Below are the code and all the weights of a small trained network. Each question names an input and a target symbol and asks about switching units off, where a switched-off unit gives its printed mean instead of its output.

import numpy as np


def w(rows, s, z=0):
    codes = np.array(rows[::2]) - 128.0
    scale = np.full(codes.shape[1], s)
    scale[-1] = z or s
    return codes * scale


def f(y):
    return y / 2 * (1 + np.tanh(0.7978845608 * (y + 0.044715 * y**3)))


def softmax(a):
    e = np.exp(a - a.max(-1, keepdims=True))
    return e / e.sum(-1, keepdims=True)


def log_softmax(a):
    a = a - a.max(-1, keepdims=True)
    return a - np.log(np.exp(a).sum(-1, keepdims=True))


def net(x, mask):
    ids = ['γεηθλμξπστφψω'.index(c) for c in x.split()]
    T = len(ids)
    res = E[ids] + P[:T]
    u = 0
    for l in range(2):
        q, k, v = (res @ M[l].T for M in (Q, K, V))
        z = softmax(np.where(np.tri(T) > 0, q @ k.T / 4**0.5, -1e9)) @ v
        res = res + np.where(mask[u], z, O[l][:, -1]) @ O[l][:, :-1]
        u += 1
        y = f(res @ A[l][:, :-1].T + A[l][:, -1])
        res = res + np.where(mask[u : u + 4], y, B[l][:, -1]) @ B[l][:, :-1]
        u += 4
    return log_softmax(res[-1] @ U[:, :-1].T + U[:, -1])


Q, K, V, O, A, B = {}, {}, {}, {}, {}, {}
E = w([
[120,91,148,106],'γ',
[154,165,167,75],'ε',
[158,170,163,68],'η',
[149,172,176,84],'θ',
[152,180,169,63],'λ',
[18,133,101,156],'μ',
[203,200,2,160],'ξ',
[113,230,181,99],'π',
[163,35,140,110],'σ',
[140,75,132,96],'τ',
[193,40,82,157],'φ',
[139,77,238,170],'ψ',
[140,206,198,246],'ω',
],0.013)
P = w([
[3,53,77,77],'0',
[45,184,65,135],'1',
[60,207,116,102],'2',
[82,210,128,97],'3',
[109,220,150,80],'4',
[128,217,161,69],'5',
[150,223,161,66],'6',
[174,213,162,66],'7',
[188,199,169,77],'8',
[205,185,157,87],'9',
[229,169,160,95],'10',
[246,140,147,127],'11',
[249,134,136,143],'12',
[191,157,136,139],'13',
],0.0061)
Q[0] = w([
[85,68,24,186],'L0H0',
[156,147,208,119],'L0H0',
[254,178,214,78],'L0H0',
[71,53,107,169],'L0H0',
],0.0085)
K[0] = w([
[73,134,73,108],'L0H0',
[159,132,168,140],'L0H0',
[253,130,162,170],'L0H0',
[25,150,124,128],'L0H0',
],0.015)
V[0] = w([
[128,83,149,70],'L0H0',
[119,48,190,186],'L0H0',
[56,109,225,187],'L0H0',
[177,92,86,255],'L0H0',
],0.011)
O[0] = w([
[83,133,159,2,135],'L0H0',
[147,103,220,103,65],'L0H0',
[103,56,199,187,133],'L0H0',
[207,141,209,168,1],'L0H0',
],0.0092,0.0037)
A[0] = w([
[180,16,20,75,129],'L0N0',
[3,55,76,211,7],'L0N1',
[76,205,200,88,160],'L0N2',
[218,194,119,90,171],'L0N3',
],0.0062,0.0012)
B[0] = w([
[129,40,64,249,216],'L0N0',
[39,86,164,169,202],'L0N1',
[69,112,255,150,252],'L0N2',
[47,248,133,194,240],'L0N3',
],0.006,0.0034)
Q[1] = w([
[17,15,77,98],'L1H0',
[82,159,109,90],'L1H0',
[218,167,232,137],'L1H0',
[2,115,223,250],'L1H0',
],0.0047)
K[1] = w([
[17,96,143,54],'L1H0',
[143,56,102,78],'L1H0',
[196,107,194,252],'L1H0',
[123,50,150,157],'L1H0',
],0.0036)
V[1] = w([
[98,76,88,92],'L1H0',
[84,180,179,2],'L1H0',
[44,225,183,172],'L1H0',
[133,76,126,147],'L1H0',
],0.0081)
O[1] = w([
[137,139,171,67,158],'L1H0',
[55,115,106,104,177],'L1H0',
[43,111,113,253,255],'L1H0',
[192,107,134,115,118],'L1H0',
],0.0063,0.0071)
A[1] = w([
[87,166,61,125,154],'L1N0',
[158,120,114,38,254],'L1N1',
[99,6,115,123,56],'L1N2',
[145,2,58,174,121],'L1N3',
],0.0095,0.0032)
B[1] = w([
[113,106,95,136,255],'L1N0',
[248,112,55,94,153],'L1N1',
[143,184,110,93,215],'L1N2',
[117,147,169,97,226],'L1N3',
],0.012,0.0075)
U = w([
[125,82,127,116,161],'γ',
[126,28,254,107,153],'ε',
[163,77,108,90,90],'η',
[197,58,96,149,232],'θ',
[132,117,78,104,64],'λ',
[43,163,131,151,187],'μ',
[162,162,46,165,3],'ξ',
[134,139,163,62,193],'π',
[125,153,116,101,107],'σ',
[140,92,145,247,60],'τ',
[131,116,98,124,101],'φ',
[176,221,178,91,109],'ψ',
[150,100,100,86,22],'ω',
],0.0096,0.0061)

Each question gives the input, a string of symbols that net reads in full, and the target symbol t.
The units are the heads (4 rows each of Q, K, V and O) and the neurons (one row each of A and B). Each row of codes is followed by its name. A weight is (code - 128) times the scale printed after its matrix; where a second scale follows, it is the last column's (O, A, B and U).
mask holds one flag per unit, layer by layer, with each layer's heads first. A switched-off unit (its flag False) gives its mean, the last column of its rows in O or B, instead of its output. The means were averaged over made-up inputs and are rounded, as every weight is.
A unit's drop is (log p(t) with every unit on - log p(t) with that unit switched off) / (log p(t) with every unit on - log p(t) with every unit switched off).
The circuit of an input: a set's keep is (log p(t) with only the set's units on - log p(t) with every unit switched off) / (log p(t) with every unit on - log p(t) with every unit switched off). Starting from all 10 units, units are removed one at a time, each time the one whose removal leaves the highest keep (on an exact tie, the one counted first), for as long as the keep stays at least 0.8.
circuit, biggest first: the units of the circuit, biggest drop first
k most important neurons: the k neurons with the biggest drops, biggest first
k most important neurons of layer l: the k neurons of layer l with the biggest drops, biggest first
drop when u is switched off: that unit's drop, to one decimal
input π ψ γ θ, target ε: circuit, biggest first	(L0H0, L1N2)
input ψ φ π, target ε: 2 most important neurons	(L0N2, L1N2)
input φ γ φ λ, target ψ: circuit, biggest first	(L1H0, L0H0, L0N0)
input ξ φ π μ φ σ π π π σ, target μ: 3 most important neurons of layer 0	(L0N3, L0N0, L0N2)
input φ π π π μ η π μ τ π π η λ, target μ: most important neuron	(L0N3)
input φ π μ π λ π θ, target μ: circuit, biggest first	(L1H0, L0H0)
input ψ τ μ π π π γ φ θ, target ψ: 2 most important neurons of layer 0	(L0N0, L0N3)
input μ θ η ψ ω π ω γ, target ε: 2 most important neurons of layer 1	(L1N3, L1N0)
input μ λ σ π θ ξ π ε, target μ: 2 most important neurons	(L0N3, L1N1)
input φ γ γ θ γ π φ ψ η, target ε: 2 most important neurons	(L1N2, L0N2)
input π φ λ ε π π λ σ, target μ: circuit, biggest first	(L1H0, L0N0, L1N1)
input φ σ σ, target θ: circuit, biggest first	(L1N1, L1H0, L0N3)
input ε γ λ φ γ μ π φ ε ω σ π, target τ: 2 most important neurons	(L1N2, L1N3)
input η π φ π, target ψ: circuit, biggest first	(L0N0, L0H0, L1H0)
input π ε φ, target μ: circuit, biggest first	(L0H0, L0N1, L1H0)
input ξ π π μ γ ξ σ φ π λ, target ψ: circuit, biggest first	(L0N0, L0H0)
input μ θ φ π ε μ μ π φ π φ ε η, target ψ: circuit, biggest first	(L0H0)
input φ γ φ, target θ: 2 most important neurons of layer 1	(L1N1, L1N2)
input ω φ π φ π ε ψ ω θ, target τ: 2 most important neurons of layer 1	(L1N3, L1N2)
input η ψ γ π, target ε: 2 most important neurons of layer 0	(L0N3, L0N2)
input η π ε η μ ψ σ λ, target ε: 2 most important neurons	(L0N2, L1N2)
input μ γ μ π π π ξ π π π η, target μ: 2 most important neurons	(L0N3, L1N1)
input π θ ψ ω φ σ γ, target ε: 2 most important neurons of layer 1	(L1N2, L1N0)
input ψ ξ μ ε ψ γ λ, target ε: most important neuron of layer 1	(L1N2)
input η τ μ ψ η, target ε: drop when L0N2 is switched off	0.1
input γ φ μ π μ π φ π η μ π ω π η, target τ: drop when L1H0 is switched off	0.2
input φ φ λ λ π μ π η π θ, target μ: drop when L0H0 is switched off	0.6
input ψ ξ ψ φ μ φ φ ε, target ψ: drop when L0H0 is switched off	0.3
